In the rows, 128 means zero.
Here are made-up things, facts about them, and rows of numbers that follow some of those facts. Name the thing behind each unnamed row.

Facts:
ω b <- befem bretru brizin bromem brukik brulagras bruskefi buskube defles dredrul driklalus drimo fikon fligrur fliler fuzu gelil gidruvim guklok kefa kima kirem klefin kligruku klozu lamem medris nomom nufi pigron plani plosta pofarar raflo saple skabrom skela skoduplok skufal sofuguk stabal stagrak stegel stife stogol stupodrem tasta teti tidom traklis treflel trogron trusos tutun vopamu zanu zekikler zogol zoklidum
ω a <- bepe brasumu brege brofek brokis brosku brubrum brumol bruskom dadu damen destin dista drabran dribin dridek drubaskim druflis drulil drurur druvol dule favon fimona firon flatro flokom flones flonol flostan foro gerul gevabil gogus grifulil grisos grizaskas grubrilu grudro guklim keren kife klegus klolosor klugom kotru kudo laklo lestam letrak maplok mestu mures mustu nabro nafin nidifek nogrel nusopas pifel pifus pital pladin plibroklos pliplik ploklo plubin plubun pugre rakla renil rubir saplel sinok skiplaplin statom stekik steplik steror stukas tates tidrim toklos traram tratrar treplu trogru tropla trufin trukli vama vidir viflor viklon vistem vosku vubrigrom zuskan zustom
{befem brosku brubrum brukik dridek druflis flones flostan gidruvim grizaskas kefa kima mestu nabro nafin pladin plani pugre rakla skiplaplin tasta tidom toklos trogron trusos tutun viklon vistem zanu zekikler zogol zoklidum} γ 988
{bepe brokis bruskefi damen dista drabran driklalus drulil foro gevabil gogus grifulil guklok klugom laklo mures nomom nufi pigron ploklo plubin plubun pofarar rubir skabrom stukas traklis trogru trufin trukli vama vidir zustom} γ 72
{brasumu brumol bruskom dredrul drubaskim drurur druvol fikon fligrur flokom gerul guklim klozu kudo medris pital skufal stekik stife stogol teti traram treplu vosku vubrigrom} γ 495
{brege bretru brofek buskube drimo favon fimona firon flatro kife klefin klegus kotru letrak plibroklos renil sinok skoduplok sofuguk stabal stagrak steplik stupodrem tratrar tropla viflor zuskan} γ 659
{brizin bromem dadu defles destin dribin dule flonol fuzu grisos grudro keren kirem klolosor lamem lestam mustu nidifek nusopas pifus plosta raflo saple saplel skela statom stegel tates tidrim treflel vopamu} γ 19
Ξ c <- befem brofek brubrum brukik bruskom buskube damen defles destin dista drabran dridek drimo druflis druvol dule fimona fligrur flokom gerul grisos grudro keren kligruku laklo lestam letrak nidifek nufi nusopas pifel pifus pigron pital plibroklos ploklo plosta plubin pugre raflo saplel stife stogol traram tratrar treflel vidir viflor vubrigrom zekikler zustom
Ξ d <- bepe brizin driklalus drubaskim fikon flones flonol fuzu gelil gogus grifulil grubrilu guklok kefa kirem klegus klolosor klozu kotru kudo medris mestu nabro nomom plubun rubir skabrom stagrak steplik stupodrem tasta tates traklis trogron vosku zogol zuskan
Ξ g <- brasumu brulagras bruskefi dredrul flostan mustu nafin pliplik treplu trusos vopamu
Ξ f <- brege brosku dadu favon firon foro guklim nogrel plani sinok skoduplok sofuguk stekik tidom tropla trukli zanu
Ξ e <- bretru brokis bromem brumol dribin drulil drurur flatro fliler gevabil gidruvim kife kima lamem mures pofarar rakla renil skiplaplin skufal statom stegel steror tidrim toklos trogru trufin tutun vama viklon
Ξ h <- grizaskas klefin klugom maplok pladin saple skela stabal stukas teti vistem zoklidum
befem σ [stupodrem rubir]
brosku σ [drubaskim]
brubrum σ [drurur stabal nabro]
bruskom σ [mures mestu]
buskube σ [fuzu]
dista σ [renil stogol vistem]
dredrul σ [teti]
dribin σ [stagrak vama]
dridek σ [stagrak]
driklalus σ [tratrar letrak]
drubaskim σ [skiplaplin]
druflis σ [skela]
drulil σ [befem]
druvol σ [skiplaplin drubaskim]
dule σ [guklim]
favon σ [stegel]
fikon σ [steplik]
flatro σ [medris gogus]
flokom σ [bretru foro]
flostan σ [viklon]
foro σ [klegus]
fuzu σ [buskube gidruvim klozu]
gidruvim σ [buskube]
grifulil σ [kudo zoklidum]
grisos σ [rakla]
kima σ [mustu]
klozu σ [fuzu]
klugom σ [vistem]
laklo σ [stagrak defles]
lamem σ [fuzu gidruvim]
medris σ [brumol mustu]
mures σ [nidifek]
mustu σ [gogus]
nabro σ [sinok]
nafin σ [letrak]
nidifek σ [bruskom]
nomom σ [flostan zuskan]
pifus σ [trogru]
pital σ [vama]
pladin σ [skufal]
plani σ [vubrigrom]
plibroklos σ [saplel]
ploklo σ [nusopas]
plubin σ [guklim]
plubun σ [tates]
pugre σ [grizaskas]
raflo σ [keren]
rakla σ [drabran]
rubir σ [pofarar]
saplel σ [zanu]
skoduplok σ [fuzu klozu]
sofuguk σ [pofarar]
stabal σ [brizin]
stagrak σ [defles pital]
statom σ [nafin]
stegel σ [skufal tidom]
stukas σ [klolosor lestam destin]
stupodrem σ [pofarar]
tasta σ [trufin]
tidom σ [brege traklis]
tidrim σ [stife]
toklos σ [traklis]
traklis σ [brege]
tratrar σ [statom driklalus fimona]
trogron σ [grizaskas]
trogru σ [plosta saple]
tropla σ [kudo]
trufin σ [trukli]
trukli σ [zuskan]
trusos σ [plubun guklok]
viflor σ [damen]
viklon σ [pigron]
vistem σ [zekikler]
vopamu σ [skabrom]
zogol σ [gerul]
zoklidum σ [dadu brokis]
zuskan σ [trukli]
zustom σ [brasumu plubun]

Some rows with their names:
treflel: [ 99 111 112  93 105 116  92 151 153 125 120  76 189 140 119 180 105 128
 130 130 149 107 100 147 159 168 143  70 185 184 145 135 113 161 135 187
  68  76 213 214 141 155]
fuzu: [101 109 121  96 115 116  89 148 156 124 114  97 187 140 144 190 103 135
 140 127 152 110 102 149 159 169 139  70 176 184 144 138 113 155 132 184
  87  99 198 209 134 163]
pifus: [131 134 120  92  89 143 106 150  99 126  67 117 168 105 153  97 133 147
 130 123 152 111 101 147 161 202 140  99 184 131 147 130 118 163 130 117
  65 120 204 167 138  75]
dule: [116 109 137  91 122 144 122 157 104 124  68 120 194  95 154 119 112 157
 126 129 145 108 103 140 160 219 114 112 192 167 145 127 143 161 139 138
  91 128 196 139 128  56]
mustu: [147 123 108  83  95 134 119 130 101 132  76 143 185  99 136  89 123 150
 110 131 130 109  99 141 158 176 136  96 193 159 141 115 120 152 148 173
  81  65 205 206 134 104]
skufal: [ 80 113 154 172 154 103 111 114 144 121 166  86  71 183 107 175 116 104
 121 134 137 184 133 114  94  53 115 121  81 115 103 150 124  81  85 102
 195 168  42  82  98 175]
vosku: [152 139 115 136 146 119 193 124 109 123 149 123 112 132 140 128 160 139
 108 109 122 156 145 112  94  76 133 149 115 107 126 134 141  94 134 121
 140 139  97  46 137 171]
bretru: [104 115 149 165 145 123 101 107 148 127 171 118  79 177 122 179  91 103
 169 140 140 130 116 147 111 100 124  86  85 129 122 147 130 100  91 113
 181 176  83 168 100 169]
tropla: [134 140 145 111 145 131 115 107 124 129 106 194 148 101 130 102 134 144
 116 135 142 115 138 112 141 139 111 156 110 124  99 139 131 155 151 111
 114 133  91  74 151  78]
firon: [153 137 128 132 133 138 124 113 115 138 118 186 115 111 133  89 131 133
 117 134 131 111 134 123 137 128 122 153 114 116 122 132 127 143 139 127
 126 150 106 116 124 121]
stabal: [ 94 107 114 143 140 142 110 121 163 137 143 126  86 124  94 154 146  85
 132 140 100 106 147 138 155  74 139 154  83 143 139 124  96 109 138 115
 147 105  40 207 135 118]
kife: [129 145 153 165 140 137  97 110 109 138 148 184  93 134 149  86  98 148
 139 139 147 148 121 132 115 148 115 130  94 112 110 148 151 137  98  96
 157 173 102  34 104 117]
trufin: [148 132 151 164 125 140  89 110 103 159 116 193 116 119 151  97  88 148
 169 143 150 113 108 154 143 195 117  96 101 124 130 152 147 147 102 106
 131 177 127  79  98 109]
laklo: [158 136 144  93 119 135 102 125 130 128  70 159 176  91 145 125 106 149
 139 135 137 106 128 123 149 212 117 150 136 128 124 122 153 163 147 135
  81 127 177 109 148  59]
skiplaplin: [116 155 131 164 138 123 112 106  97 131 167 177  69 176 145  77 144 129
 115 131 148 189 119 118  88  74 132 108 112 111 107 153 133  76  93  91
 136 172 104  66 106 166]
brosku: [126 154 116 124 134 142 155 115 113 123 130 198  96 117 142  90 176 125
 106 109 145 174 149 113 116  81 136 158  98 111 118 151 101 144 124  85
  85 124  97  63 167 110]
kefa: [123 114 126 137 146 120 145 153 155 120 166  60 120 160 118 195 143 107
 119 112 120 146 145 113 102  75 134 129  91 111 131 131 113 108 112 124
 159 112 104 143 142 171]
steror: [132 141 150 160 146 132 107 108 102 138 154 195  96 146 149  97 108 142
 129 138 150 151 126 123 108 124 115 114  95 113 108 148 144 123 101  94
 146 171  96  51 103 143]

Rows to name:
No name comes twice in this set of rows, the named rows included.
[ 94 108 135  82  98 140  90 167 151 118  88  73 190 105 110 191 129 137
 138 122 133 105 104 138 160 149 130 125 186 185 142 107 102 163 141 151
  96  55 201 204 162  35] | vopamu
[160 118 140 103 134 146 127 146 127 136  64 156 176  96 151 144  99 155
 128 132 126 106 133 125 154 216 114 138 136 126 134 126 152 161 145 133
 102 155 143  94 135  70] | plubin
[139 147 159 152 130 135  86 107 113 144 111 201 141 113 154 102  94 150
 172 137 150 119 116 144 144 196 110 112  89 139 107 150 148 154 109  92
  98 174 153  54 127  55] | drulil
[116 165 132 159 123 127  98 106 103 127 160 187  62 166 144  81 164 124
 115 121 152 184 125 114  91  73 134 119  89 108 104 155 123 107  89  83
  94 168 129  48 129 156] | rakla
[144 139 117 125 142  98 135 107 126 143 136 209 131 126 118  87 117 133
 116 135 133 106 124 125 132 111 123 145 133 119  99 132 143 134 150 176
 154 157 109 167 108 178] | brege
[138 115 116 110 133 131 144 155 172 122 150  79 128 121  94 187 142  95
 111 125  94 114 152 114 133  71 138 151 105 117 134 108 105 134 137 149
 150  60 115 196 154 136] | brulagras
[128 129 116 142 150 131 190 115 105 124 147 180  87 131 129  85 167 127
 100 121 127 158 149 109 110  71 132 151  96 107 121 144 114  77 136 108
 153 146  50  61 127 161] | stekik
[127 133 151 164 121 140 100 109  98 135 156 162  69 142 149  69  94 141
 138 140 135 149 121 149 105 140 117 126 121 111 125 142 153  98  94  94
 187 173  96  26  97 127] | renil
[ 81 104 155 144 140 141 100 123 132 124 128 130 178 152 151 186  96 140
 193 132 151 113 100 152 158 178 122  68 122 191 140 157 108 162  80 112
  94 169 179 195 127  62] | lamem
[151 114 146 114 114 142  97 162 163 120 113  74 165 107 142 193  99 117
 178 133 129 111 138 138 150 173 132 115  99 154 141 132 114 167 118 130
 104 140 158 176 146  79] | nomom

Now the same things, written a new way:
Named rows:
grubrilu: [150 109 108 124 131 156 125 131 120 156 115 130 115 148 122 145 125 134
 103 146 115 151 124 132 135 135 153 146 127 151 113 135 153 125 122 151
 121 123 141 138 135  81 119]
traram: [149 117 100 115 142 131 153 107 129 142 109 154 126 146 138 105 135 120
 132 134 129 129 112 109 139 137 147 142 129 171 118 130 152 132 138 154
 154 123 137 116 117 137 133]
drurur: [118 118 136 137 105 148 144 156 130 166 113  91  90 118 126 125 139 130
  91 161 144 152 106 116 136 123 144 163  89 179 161 135 122 129 125 145
  86 163 122 123 139  91 152]
gerul: [146 118 102 119 145 130 151 106 128 144 115 159 124 146 138 106 136 118
 136 132 135 128 114 107 139 139 148 140 129 172 122 129 153 134 140 153
 152 120 136 117 119 134 132]
mestu: [133 133 124 141 129 141 134 123 148 158 142  90 121 129 141 123 136 118
 117 144 135 131 105 116 136 139 152 153 115 158 134 132 154 122 132 132
 121 118 104 120 140 138 126]
zustom: [148 131 113 151 131 100  84 131 146 111 159 142 191 160 139 102 118 109
 129 158 116 153 125 102 141 128 142 138 119 124 132 130 169 114 129 109
 147 105 150 117 128 171  93]
drabran: [143 129 107 138 135 106  99 117 153 115 157 147 190 172 138 106 116 114
 121 168 119 157 129 113 147 142 133 138 115 133 102 140 172 108 140 123
 160 119 136 119 138 182 106]
klugom: [124 139 125 149 135  94  75 144 145 120 152  97 171 140 117 151 109 106
  94 172 129 139 140 121 133 133 146 148 115 106 164 147 148 132 137 100
 105 101 133 127 135 137  95]
nusopas: [147 111 106 125 134 125 126 127 123 130 116 187 156 170 129  91 131 126
 119 156 126 171 131 108 142 127 139 136 113 171 110 136 155 119 130 153
 157 150 166 117 119 139 131]
kotru: [138 117 117 113 128 155 170 117 123 175 102 113  78 122 134 128 140 127
 127 118 136 107  95 110 135 138 160 149 124 179 142 125 148 144 132 159
 120 125 115 124 130  88 143]
nomom: [105 136 122 160 119 118  91 148 144 144 163 131 165 125 102 128 128 136
 114 158 115 115  92 150 124 105 125 125 116  75 142 149 135 102  96  98
 145 136 172 121 122 188 112]
kirem: [106 109 110 109 126 134 124 133 122 168 125 156 122 132 107 145 125 153
 122 132 116 114  97 164 123 128 143 126 113 105 109 151 130 121  97 146
 159 140 164 117 111 133 129]
dredrul: [124 115 116 121 123 141 144 133 123 170 130 165 106 111 125 100 146 145
 164 104 116 100  64 136 123 112 154 117 130 123 139 131 138 121  87 136
 159 131 161 107  97 143 122]
zanu: [ 82 138 119 123 146 119 135 126 159 162 146 129 122  89 108 149 144 128
 117 150 149  97  93 162 116 134 141 130 111 103 146 162 114 130 124 114
 136 116 113 111 110 191 149]
fliler: [ 96 114 120 116 121 150 119 151 119 172 124 118  92 110  95 181 126 152
  97 147 124 124  95 184 117 130 150 137 108 100 137 155 109 122  97 138
 122 138 150 133 118  98 134]
zogol: [103 140 126 135 124 126 130 142 147 154 151 133 115  98 124 118 147 132
 144 131 131 101  68 143 124 115 150 125 117 104 159 145 128 117  98 113
 134 122 130 105  97 172 131]
trusos: [120 123 128 146 118 128 134 144 151 152 159 167 135 111 138  70 157 140
 161 127 128 124  55 125 127 103 147 120 116 126 141 133 137  96  85 115
 158 140 146  95  92 198 138]
trogron: [107 138 121 123 134 126 121 130 144 164 154 113 108  93 117 150 137 130
 147 115 130  76  71 150 120 128 157 128 131  92 158 141 128 131 100 111
 137  94 121 109 107 154 115]

Name these rows:
No name comes twice in this set of rows, the named rows included.
[119 120 116 124 123 124  97 123 149 158 174 140 171 147 132 127 122 147
 140 138 100 121  85 149 129 139 140 124 116  89  81 143 155  95  95 120
 188 122 151 111 119 200  98] | bruskefi
[133 107 121 129 116 159 117 144 120 160 114  83  93 129 114 176 118 135
  77 161 126 147 124 145 130 141 155 163 115 144 144 141 136 130 121 145
  90 128 133 143 151  50 121] | steror
[118 113 103 115 141 108 121 136 120 133 126 202 147 135 107 109 136 139
 148 127 117 120 101 149 128 113 139 110 129 105 134 146 130 121 102 134
 171 131 190 110  88 158 126] | raflo
[132 106 101 111 124 161 129 122 123 171 132 174 122 136 116 132 137 160
 141 121 103 126  84 162 123 122 150 116 127 117  86 146 142 108  89 152
 174 127 172 122 104 135 117] | brulagras
[156 107  94 122 145 143 125 112 123 130 117 172 148 164 129 118 128 129
 120 146 118 156 129 125 138 137 147 136 129 158 104 137 157 122 136 154
 153 116 152 132 121 120 125] | pifel
[ 99 133 123 126 130 130 138 124 150 164 150 126 118 102 122 128 142 137
 131 136 132 104  76 153 121 131 143 134 114 110 132 149 126 115 106 126
 150 124 121 109 111 183 135] | kefa
[122 117 133 123 114 146 138 143 131 167 114  80  83 118 125 142 132 127
  90 152 141 136 109 123 137 136 151 163 101 166 162 134 129 136 126 148
  86 142 118 129 151  77 144] | brumol
[105 110 115 115 121 133 124 148 127 167 132 164 126 127 109 132 131 150
 120 139 124 129  97 158 123 124 138 126 106 113 109 151 125 114  96 145
 154 150 168 116 112 138 139] | brizin
[ 83 130 112 109 145 119 145 131 134 157 115 151 105 100 102 146 138 138
 116 141 150 102  96 167 120 132 141 131 112 110 150 160 102 138 122 132
 136 131 142 109 100 153 159] | teti
[ 86 129 120 116 145 117 160 144 125 156 104 160  84  82 103 124 154 131
 135 125 160  89  82 145 119 112 153 125 119 125 196 152  95 152 112 132
 117 134 145  98  89 131 166] | stabal
[123 117 135 137 109 149 153 163 119 164 101  96  63 103 124 116 143 125
 106 139 147 131  94 100 134 112 165 161 111 179 204 122 119 145 115 145
  65 150 127 120 123  61 155] | flatro
[114 112 108 116 130 151 122 136 125 167 126 160 114 122 108 150 134 152
 120 137 116 125  93 174 122 126 149 131 119 104 112 154 125 118 101 146
 149 136 158 127 109 128 132] | gelil

Now the same things, written a new way:
Known rows:
vama: [ 80 107 126 127  96 111 135 119 108 111 150 156 137  78 121 138 147  95
 123 185  99 140 106 118 157  66  99]
fikon: [131 121 132 105 155 125 122 164 151 173 114 128 147 130 139 112 117 143
 128 107  97 138 122 155 115 184 125]
pladin: [196 138 132 123 162 153  80 105 134 136 121  45 116 169 134 167 102 151
 136  91 210 110 163 109  88 173 150]
tidom: [220 132 141  81 211 119 105 141 179 162 141  64  97 158 161 152  84 162
 120 101 184 133 150 158  61 185 123]
brege: [146 111 167 131  78  90 129 169 116  81 160 174 130  64 181 135 148  94
 119 215 127 125  95  94 163 109  93]
flonol: [ 93 129 131 124 100 155 101 146 124 148 131 125 140 111  93 143 112 108
 113 127 132 124 158 145 106 116 137]
kirem: [ 98 131 123  96 132 115 133 161 151 157 127 143 117 131 105 113 110 122
 111 112  98 127 145 184  98 134 137]
kima: [162 129  93  75 215 124 111 102 152 192 118  52 120 165 125 150 106 168
 135  81 151 156 142 159  91 183 126]
druflis: [172 144 108 143 161 178  96  78 125 148 116  47 133 186 103 140 115 160
 157  76 186 130 172 112 110 172 156]
saplel: [118 138 132 168 125 167 130 103 129 108 115 123 140 146 100 120 118 132
 132 101 133 120 142 113 109  85 142]
lamem: [120 120  99  94 181 135 167 135 150 144 109 147 121 127 111 183 130 132
  89  97  85 127 112 171 115 113 133]
kefa: [155 136 101  74 170 127 100 132 149 198 129  67 112 172 111 131 107 152
 138  86 152 137 172 184  96 221 150]
pugre: [172 143 111 143 162 178  97  77 126 150 117  48 135 186 104 138 114 160
 156  76 186 129 171 112 109 171 156]
drimo: [117 119 124 148 105  78 184 133 125  85 134 193 124 133 151  59 169 124
 159 162  60 127  84 127 189 128 117]
laklo: [103 113 152 188  99 146 160  97 119  90 146 176 134 115 129  97 142 119
 146 159 104 116 105 104 159  61 109]
zekikler: [178 151  88 105 179 124 124 101 146 144 115  60 110 208 102 104 120 163
 160  67 152 134 169 158 104 196 166]
traram: [145 140 117 152 115 148 111 121 118 102 104  95 164 148 107 113 140 133
 154 111 129 133 144  97 135 147 153]
vopamu: [143 147 135 115 156 110 153 154 159 116 119 147 103 140 135 120 107 136
 102 103 126 124 128 155  86 108 134]

Which thing is each row?
No name comes twice in this set of rows, the named rows included.
[177 124  77  72 219 148 136 107 148 185 110  73 116 168 117 205 128 162
 114  70 136 138 140 170 116 198 148] | gidruvim
[138 115 146 126 104  52 168 162 131  73 137 194 104 114 181  89 158 114
 137 173  83 107  78 123 169 131 112] | klefin
[113 111 148 186  91 133 157 108 105  90 136 180 150 109 154  91 162 121
 158 170  95 123  85  81 193 101 106] | plibroklos
[141 139 153 146 131 154 121 136 139 110 128 126 128 117 126 145 105 126
 106 121 158 122 137 114  90  83 128] | mustu
[101 132  99  83 157  94 139 141 144 137 118 123 121 127 103 131 120 124
 109 111  96 146 127 168  98 107 128] | bromem
[191 144 120 113 146 138  76 114 126 125 122  40 113 169 121 164 109 140
 137  97 208 112 175 115  91 180 161] | grizaskas
[141 112 171 140  88 100 135 163 115  95 150 184 128  65 195 141 146 105
 109 201 133 123  82  86 166 108  89] | tropla
[102 119 129 125 148 153 112 112 130 142 122 108 148 104 108 159 111 125
 111 122 130 143 126 122 100  77 112] | statom
[142 155  94 114 165 125 142 100 148 132 124  93  89 199  84 106 110 148
 138  69 144 122 172 177  89 135 166] | kligruku
[134 112 108 109 166 184 184 160 154 158 112 188 117 133 108 214 138 128
  74  87  74  91 125 196 138 152 158] | fuzu
[ 99 124 120 120 138 148 112 115 124 142 119 109 145 105 104 163 116 121
 108 122 130 143 130 123 105  83 120] | tidrim
[ 79 105 136 138 109 125 142 112 110 123 145 164 137  77 136 142 142 107
 118 174 102 137  92 111 156  62  90] | trogru
[154 133  90  88 162 147  71  95 120 171 124  25 141 147  97 176 116 141
 139 105 182 155 169 128 103 171 140] | skiplaplin

